Here is a tiny trained network, its code and every weight. The questions are about switching its units off for an input and a class, where a switched-off unit gives its printed mean instead of its output.

import numpy as np


def w(rows, s, z=0):
    codes = np.array(rows[::2]) - 128.0
    scale = np.full(codes.shape[1], s)
    scale[-1] = z or s
    return codes * scale


def f(y):
    return y / 2 * (1 + np.tanh(0.7978845608 * (y + 0.044715 * y**3)))


def log_softmax(a):
    a = a - a.max(-1, keepdims=True)
    return a - np.log(np.exp(a).sum(-1, keepdims=True))


def net(x, mask):
    res = np.array(x, float).reshape(1, 4) / 4 @ E
    y = f(res @ A[0][:, :-1].T + A[0][:, -1])
    res = res + np.where(mask, y, B[0][:, -1]) @ B[0][:, :-1]
    return log_softmax(res[-1] @ U[:, :-1].T + U[:, -1])


A, B = {}, {}
E = w([
[28,117,13],'x0',
[164,254,63],'x1',
[206,63,35],'x2',
[127,128,130],'x3',
],0.0085)
A[0] = w([
[173,129,72,71],'N0',
[91,143,171,50],'N1',
[220,135,160,67],'N2',
[102,122,90,63],'N3',
[213,42,77,95],'N4',
[64,130,160,60],'N5',
[81,10,216,165],'N6',
[54,115,115,2],'N7',
[74,149,147,33],'N8',
[161,205,109,197],'N9',
[92,94,88,83],'N10',
[238,171,151,158],'N11',
[218,49,248,163],'N12',
[139,161,115,214],'N13',
[148,103,86,82],'N14',
[66,230,149,99],'N15',
[98,138,148,166],'N16',
[51,92,76,103],'N17',
[107,60,137,4],'N18',
[178,129,230,112],'N19',
[70,146,85,56],'N20',
[192,93,90,120],'N21',
[102,156,155,80],'N22',
[109,79,150,18],'N23',
[114,153,116,24],'N24',
[187,99,77,130],'N25',
[139,128,132,255],'N26',
[185,108,61,101],'N27',
[179,114,151,140],'N28',
[113,179,148,146],'N29',
[154,164,103,16],'N30',
],0.014,0.0034)
B[0] = w([
[161,124,183,161],'N0',
[139,153,178,149],'N1',
[98,187,134,178],'N2',
[157,183,140,145],'N3',
[118,163,191,198],'N4',
[179,128,170,152],'N5',
[227,82,66,230],'N6',
[166,170,133,149],'N7',
[159,170,185,143],'N8',
[216,2,22,188],'N9',
[134,215,113,156],'N10',
[112,160,66,200],'N11',
[119,151,82,250],'N12',
[132,18,95,155],'N13',
[145,162,186,149],'N14',
[191,113,164,190],'N15',
[151,92,152,145],'N16',
[120,199,66,182],'N17',
[195,131,103,150],'N18',
[91,196,103,210],'N19',
[145,200,130,162],'N20',
[127,118,182,170],'N21',
[167,128,186,143],'N22',
[241,101,95,144],'N23',
[187,149,132,128],'N24',
[118,120,205,174],'N25',
[44,123,105,150],'N26',
[158,111,206,177],'N27',
[103,158,116,159],'N28',
[149,73,172,156],'N29',
[236,126,120,141],'N30',
],0.0067,0.014)
U = w([
[216,92,85,80],'0',
[146,235,93,74],'1',
[186,136,253,94],'2',
[158,133,115,247],'3',
[71,53,91,156],'4',
[58,79,159,37],'5',
],0.014,0.011)

Each question gives the input, the list of numbers given to net, and the class t.
The units are the neurons (one row each of A and B). Each row of codes is followed by its name. A weight is (code - 128) times the scale printed after its matrix; where a second scale follows, it is the last column's (A, B and U).
mask holds one flag per neuron, in row order. A switched-off neuron (its flag False) gives its mean, the last column of its row in B, instead of its output. The means were averaged over made-up inputs and are rounded, as every weight is.
A unit's drop is (log p(t) with every unit on - log p(t) with that unit switched off) / (log p(t) with every unit on - log p(t) with every unit switched off).
The circuit of an input: a set's keep is (log p(t) with only the set's units on - log p(t) with every unit switched off) / (log p(t) with every unit on - log p(t) with every unit switched off). Starting from the 12 units with the biggest drops (on a tie, the unit counted first), units are removed one at a time, each time the one whose removal leaves the highest keep (on an exact tie, the one counted first), for as long as the keep stays at least 0.8.
circuit, biggest first: the units of the circuit, biggest drop first
unit that matters most: the unit with the biggest drop
k most important neurons: the k neurons with the biggest drops, biggest first
drop of u: that unit's drop, to one decimal
input [-1,8,5,7], class 0: unit that matters most : N9
input [4,-2,3,0], class 1: circuit, biggest first : N9, N17
input [7,-2,6,-5], class 1: circuit, biggest first : N17, N10
input [-5,1,4,1], class 1: circuit, biggest first : N11, N2, N6
input [8,-6,7,6], class 1: circuit, biggest first : N17, N10
input [0,4,-2,3], class 0: circuit, biggest first : N9, N19
input [-4,-1,-1,-1], class 1: 2 most important neurons : N9, N19
input [-3,-4,6,1], class 2: 2 most important neurons : N4, N9
input [-6,-4,0,4], class 1: circuit, biggest first : N19, N12
input [8,8,2,-7], class 0: 3 most important neurons : N9, N13, N19
input [5,7,8,8], class 2: 2 most important neurons : N27, N25
input [7,7,4,5], class 0: 3 most important neurons : N9, N13, N19
input [-3,-5,7,0], class 2: drop of N9 : 0.2
input [-6,6,-5,1], class 0: circuit, biggest first : N9
input [4,-8,-7,4], class 0: drop of N23 : 0.1
input [-7,3,8,6], class 2: drop of N21 : 0.4
